Below is a small trained network, with its code and all its weights. Each question gives an input and a class and asks what happens when units are switched off, that is, made to give their printed mean instead of their output.

import numpy as np


def w(rows, s, z=0):
    codes = np.array(rows[::2]) - 128.0
    scale = np.full(codes.shape[1], s)
    scale[-1] = z or s
    return codes * scale


def f(y):
    return np.maximum(y, 0)


def log_softmax(a):
    a = a - a.max(-1, keepdims=True)
    return a - np.log(np.exp(a).sum(-1, keepdims=True))


def net(x, mask):
    res = np.array(x, float).reshape(1, 4) / 4 @ E
    y = f(res @ A[0][:, :-1].T + A[0][:, -1])
    res = res + np.where(mask, y, B[0][:, -1]) @ B[0][:, :-1]
    return log_softmax(res[-1] @ U[:, :-1].T + U[:, -1])


A, B = {}, {}
E = w([
[178,62,118,172,152,107,57],'x0',
[96,72,42,54,99,143,141],'x1',
[21,174,129,207,122,97,62],'x2',
[136,145,141,197,66,251,111],'x3',
],0.012)
A[0] = w([
[76,203,142,145,87,171,141,110],'N0',
[206,96,71,83,122,153,125,225],'N1',
[146,136,136,33,161,75,253,216],'N2',
[2,136,78,136,62,94,154,5],'N3',
[142,194,173,220,97,130,117,254],'N4',
[193,82,124,47,121,132,101,205],'N5',
[94,127,66,103,163,170,148,204],'N6',
[135,131,154,8,160,101,192,177],'N7',
[142,186,135,162,169,78,124,46],'N8',
[90,171,125,162,189,55,24,177],'N9',
],0.012,0.0021)
B[0] = w([
[167,248,121,93,163,193,149,207],'N0',
[78,121,46,189,69,109,195,214],'N1',
[222,155,78,51,200,141,31,252],'N2',
[124,182,89,43,117,148,116,211],'N3',
[185,144,192,154,134,190,131,243],'N4',
[119,135,58,133,102,128,174,214],'N5',
[105,150,104,127,104,124,115,176],'N6',
[229,191,93,48,168,112,96,232],'N7',
[115,84,165,106,131,88,65,178],'N8',
[58,132,234,169,84,120,124,238],'N9',
],0.012,0.015)
U = w([
[193,77,232,135,167,129,149,63],'0',
[245,215,17,47,185,143,83,126],'1',
[103,74,135,103,230,124,182,3],'2',
[143,14,13,235,104,46,230,110],'3',
[104,58,254,178,145,45,3,151],'4',
[140,190,225,228,119,203,151,219],'5',
[4,134,76,114,49,97,132,189],'6',
],0.0074,0.0034)

Each question gives the input, the list of numbers given to net, and the class t.
The units are the neurons (one row each of A and B). Each row of codes is followed by its name. A weight is (code - 128) times the scale printed after its matrix; where a second scale follows, it is the last column's (A, B and U).
mask holds one flag per neuron, in row order. A switched-off neuron (its flag False) gives its mean, the last column of its row in B, instead of its output. The means were averaged over made-up inputs and are rounded, as every weight is.
A unit's drop is (log p(t) with every unit on - log p(t) with that unit switched off) / (log p(t) with every unit on - log p(t) with every unit switched off).
top k neurons: the k neurons with the biggest drops, biggest first
drop when u is switched off: that unit's drop, to one decimal
input [-5,-4,7,-7], class 4: top 2 neurons => (N9; N8)
input [8,3,-5,-2], class 3: top neuron => (N1)
input [3,7,7,5], class 6: top 3 neurons => (N2; N7; N3)
input [3,-5,-1,1], class 5: top 2 neurons => (N2; N4)
input [4,4,8,0], class 6: top 2 neurons => (N3; N2)
input [1,-5,2,0], class 5: top 2 neurons => (N4; N2)
input [-6,-1,7,4], class 5: top 3 neurons => (N2; N7; N4)
input [-2,2,8,-2], class 6: top 3 neurons => (N3; N9; N2)
input [6,-6,1,2], class 5: top 2 neurons => (N4; N2)
input [-8,-2,6,0], class 5: drop when N4 is switched off => 0.1
input [0,3,7,6], class 5: drop when N2 is switched off => 0.9
input [-4,0,5,2], class 5: drop when N7 is switched off => 0.6
